Here is a tiny trained network, its code and every weight. The questions are about switching its units off for an input and a target symbol, where a switched-off unit gives its printed mean instead of its output.

import numpy as np


def w(rows, s, z=0):
    codes = np.array(rows[::2]) - 128.0
    scale = np.full(codes.shape[1], s)
    scale[-1] = z or s
    return codes * scale


def norm(h):
    return h / np.sqrt((h * h).mean(-1, keepdims=True) + 1e-5)


def f(y):
    return np.maximum(y, 0)


def softmax(a):
    e = np.exp(a - a.max(-1, keepdims=True))
    return e / e.sum(-1, keepdims=True)


def log_softmax(a):
    a = a - a.max(-1, keepdims=True)
    return a - np.log(np.exp(a).sum(-1, keepdims=True))


def net(x, mask):
    ids = ['ΘΛΞΨΩαβγδεζημπ'.index(c) for c in x.split()]
    T = len(ids)
    res = E[ids] + P[:T]
    u = 0
    for l in range(3):
        q, k, v = (norm(res) @ M[l].T for M in (Q, K, V))
        z = softmax(np.where(np.tri(T) > 0, q @ k.T / 4**0.5, -1e9)) @ v
        res = res + np.where(mask[u], z, O[l][:, -1]) @ O[l][:, :-1]
        u += 1
        y = f(norm(res) @ A[l][:, :-1].T + A[l][:, -1])
        res = res + np.where(mask[u : u + 4], y, B[l][:, -1]) @ B[l][:, :-1]
        u += 4
    return log_softmax(norm(res)[-1] @ U[:, :-1].T + U[:, -1])


Q, K, V, O, A, B = {}, {}, {}, {}, {}, {}
E = w([
[148,202,87,112,93,226,112],'Θ',
[144,178,186,145,73,217,147],'Λ',
[161,42,9,200,115,121,177],'Ξ',
[114,118,149,82,77,104,150],'Ψ',
[189,211,128,129,189,62,129],'Ω',
[77,109,3,150,127,76,130],'α',
[149,135,124,125,85,123,228],'β',
[137,129,203,119,85,52,156],'γ',
[103,81,130,109,180,67,144],'δ',
[77,160,97,205,157,238,112],'ε',
[126,110,147,221,150,104,182],'ζ',
[150,54,124,171,119,157,64],'η',
[52,195,196,211,142,45,120],'μ',
[63,48,143,130,54,161,152],'π',
],0.022)
P = w([
[179,229,14,104,45,49,172],'0',
[205,179,55,121,105,21,173],'1',
[189,149,63,156,119,12,148],'2',
[171,143,97,144,126,47,163],'3',
[145,123,108,140,130,51,165],'4',
[126,116,126,119,146,80,162],'5',
[106,97,144,118,149,109,165],'6',
[89,80,166,112,180,126,173],'7',
[69,64,180,99,176,153,176],'8',
[42,48,206,88,175,195,177],'9',
[26,43,212,77,185,199,178],'10',
[2,52,226,63,175,221,191],'11',
],0.0061)
Q[0] = w([
[162,174,169,138,198,220,125],'L0H1',
[191,74,174,91,141,16,188],'L0H1',
[121,35,205,147,140,13,193],'L0H1',
[143,144,82,2,111,157,75],'L0H1',
],0.0086)
K[0] = w([
[182,149,120,168,51,158,114],'L0H1',
[57,79,174,152,251,100,213],'L0H1',
[61,34,235,172,91,167,128],'L0H1',
[195,254,56,77,141,57,199],'L0H1',
],0.0079)
V[0] = w([
[162,156,104,191,99,115,136],'L0H1',
[192,175,161,188,12,107,98],'L0H1',
[175,124,188,251,71,206,182],'L0H1',
[69,98,176,63,158,179,72],'L0H1',
],0.0028)
O[0] = w([
[207,181,102,180,160,139,116,185],'L0H1',
[168,192,193,143,21,164,3,221],'L0H1',
[94,192,176,213,103,187,166,222],'L0H1',
[148,101,78,78,100,97,85,7],'L0H1',
],0.0079,0.0014)
A[0] = w([
[143,71,113,203,93,185,173,131],'L0N1',
[145,126,99,160,148,196,41,4],'L0N2',
[142,103,59,101,162,140,141,70],'L0N3',
[145,135,2,158,85,251,101,137],'L0N4',
],0.0072,0.0034)
B[0] = w([
[84,168,86,160,88,114,254,254],'L0N1',
[205,61,194,85,197,198,99,177],'L0N2',
[47,77,135,165,189,122,172,154],'L0N3',
[129,119,85,239,124,65,143,249],'L0N4',
],0.0081,0.0038)
Q[1] = w([
[69,151,78,71,99,188,93],'L1H1',
[183,67,192,133,235,186,53],'L1H1',
[199,227,87,37,151,115,2],'L1H1',
[69,109,140,117,107,96,209],'L1H1',
],0.0079)
K[1] = w([
[99,145,87,31,66,148,91],'L1H1',
[170,112,2,148,170,187,67],'L1H1',
[145,238,58,97,75,66,130],'L1H1',
[71,116,109,91,115,133,160],'L1H1',
],0.0091)
V[1] = w([
[136,106,145,165,171,131,94],'L1H1',
[18,226,2,77,178,198,48],'L1H1',
[163,136,143,149,127,149,144],'L1H1',
[144,119,209,62,79,96,187],'L1H1',
],0.0065)
O[1] = w([
[178,135,255,222,147,140,131,130],'L1H1',
[102,172,140,120,126,101,94,2],'L1H1',
[131,161,142,101,135,109,124,139],'L1H1',
[150,132,142,133,174,181,116,160],'L1H1',
],0.0092,0.011)
A[1] = w([
[79,85,132,231,174,96,97,79],'L1N1',
[110,94,239,48,85,57,95,189],'L1N2',
[155,192,87,179,254,165,108,3],'L1N3',
[202,200,201,108,114,133,132,86],'L1N4',
],0.0078,0.0023)
B[1] = w([
[126,110,214,125,132,108,65,240],'L1N1',
[150,100,95,161,218,250,129,255],'L1N2',
[45,109,21,160,150,103,160,163],'L1N3',
[175,110,66,217,143,187,182,212],'L1N4',
],0.011,0.0051)
Q[2] = w([
[141,98,134,165,113,133,123],'L2H1',
[160,74,102,112,163,153,179],'L2H1',
[92,43,132,250,213,202,221],'L2H1',
[146,122,145,166,148,127,117],'L2H1',
],0.016)
K[2] = w([
[32,141,164,52,153,67,155],'L2H1',
[76,131,137,194,166,166,128],'L2H1',
[29,31,254,161,117,220,151],'L2H1',
[95,158,177,116,78,125,75],'L2H1',
],0.0097)
V[2] = w([
[171,197,252,112,209,96,109],'L2H1',
[48,166,172,162,109,68,196],'L2H1',
[103,211,43,124,220,151,218],'L2H1',
[63,179,79,204,181,194,1],'L2H1',
],0.0076)
O[2] = w([
[195,243,151,118,204,64,116,176],'L2H1',
[36,195,238,109,114,136,106,255],'L2H1',
[33,135,106,110,237,200,200,51],'L2H1',
[93,151,122,158,171,188,2,151],'L2H1',
],0.0097,0.0035)
A[2] = w([
[120,143,71,1,89,166,174,254],'L2N1',
[119,68,158,125,155,123,88,159],'L2N2',
[103,114,114,206,149,186,21,188],'L2N3',
[130,18,14,152,87,145,156,126],'L2N4',
],0.0088,0.0058)
B[2] = w([
[176,242,226,89,117,66,19,187],'L2N1',
[206,210,142,139,17,2,214,188],'L2N2',
[149,44,137,51,124,85,12,250],'L2N3',
[178,136,101,19,161,174,52,254],'L2N4',
],0.0071,0.0065)
U = w([
[128,193,57,115,94,172,48,34],'Θ',
[131,193,153,179,37,215,129,2],'Λ',
[102,72,67,216,99,108,181,17],'Ξ',
[137,164,148,6,109,145,81,69],'Ψ',
[147,215,63,148,193,92,155,27],'Ω',
[68,125,72,87,99,59,96,172],'α',
[136,229,125,47,68,106,200,164],'β',
[204,109,133,135,210,207,156,184],'γ',
[135,106,156,46,201,55,195,162],'δ',
[32,63,155,172,152,197,60,71],'ε',
[46,138,179,183,147,121,235,142],'ζ',
[213,87,159,161,44,77,117,184],'η',
[132,223,216,162,160,78,74,169],'μ',
[46,58,193,74,34,153,147,142],'π',
],0.012,0.005)

Each question gives the input, a string of symbols that net reads in full, and the target symbol t.
The units are the heads (4 rows each of Q, K, V and O) and the neurons (one row each of A and B). Each row of codes is followed by its name. A weight is (code - 128) times the scale printed after its matrix; where a second scale follows, it is the last column's (O, A, B and U).
mask holds one flag per unit, layer by layer, with each layer's heads first. A switched-off unit (its flag False) gives its mean, the last column of its rows in O or B, instead of its output. The means were averaged over made-up inputs and are rounded, as every weight is.
A unit's drop is (log p(t) with every unit on - log p(t) with that unit switched off) / (log p(t) with every unit on - log p(t) with every unit switched off).
The circuit of an input: a set's keep is (log p(t) with only the set's units on - log p(t) with every unit switched off) / (log p(t) with every unit on - log p(t) with every unit switched off). Starting from the 12 units with the biggest drops (on a tie, the unit counted first), units are removed one at a time, each time the one whose removal leaves the highest keep (on an exact tie, the one counted first), for as long as the keep stays at least 0.8.
circuit, biggest first: the units of the circuit, biggest drop first
unit that matters most: the unit with the biggest drop
top k neurons: the k neurons with the biggest drops, biggest first
top k neurons in layer l: the k neurons of layer l with the biggest drops, biggest first
input Ψ η β δ γ, target δ: unit that matters most => L0H1
input α μ γ η γ η μ Θ, target μ: top 2 neurons in layer 0 => L0N4, L0N2
input Θ γ α β γ γ γ μ α, target μ: circuit, biggest first => L2H1, L1N1
input μ γ γ Ξ η μ μ μ α Ψ μ η, target μ: top 2 neurons => L0N4, L0N2
input γ η γ, target γ: circuit, biggest first => L0N4, L1N2
input Ξ δ β δ γ Ξ π γ γ η μ Θ, target Θ: circuit, biggest first => L1N3, L2N3, L0N4, L1N2
input γ γ Θ ζ Ω γ η Ξ Λ, target η: top 2 neurons => L1N4, L1N1
input γ η η γ η γ ζ Λ Ψ, target Ψ: top 2 neurons in layer 0 => L0N1, L0N2
input γ Ω η ε β Ω η Θ, target η: circuit, biggest first => L2H1, L0N4, L1N2
input γ μ γ Θ η Λ μ Λ, target μ: circuit, biggest first => L2H1, L0N4, L1N1
input η γ η β η γ ζ η α, target η: circuit, biggest first => L2H1, L1N1, L1N2
input ε γ Ξ, target ε: top 2 neurons => L1N1, L1N4
input γ α γ η γ η δ, target η: top 2 neurons in layer 1 => L1N1, L1N4
input γ η β γ η Θ μ Ψ, target μ: top 2 neurons => L2N4, L1N1
input γ μ Θ Λ, target μ: top 2 neurons in layer 1 => L1N1, L1N2
input γ α β η δ η Λ ζ γ, target ζ: circuit, biggest first => L2N4, L2N3
input Ξ γ Ψ δ ε ε, target ε: circuit, biggest first => L2H1, L2N3
input η μ Ξ β γ μ η γ γ μ Ψ, target Ψ: top neuron => L0N1
input η Ω Ξ γ η μ Θ β η β, target η: circuit, biggest first => L2H1, L1N2
input γ δ δ δ ε δ α β γ ζ, target ζ: unit that matters most => L0N1
input μ δ Ξ ε η Ξ, target η: circuit, biggest first => L1H1, L1N2
input Ω γ μ δ γ ζ ε δ η δ δ β, target β: top 2 neurons => L1N2, L2N3
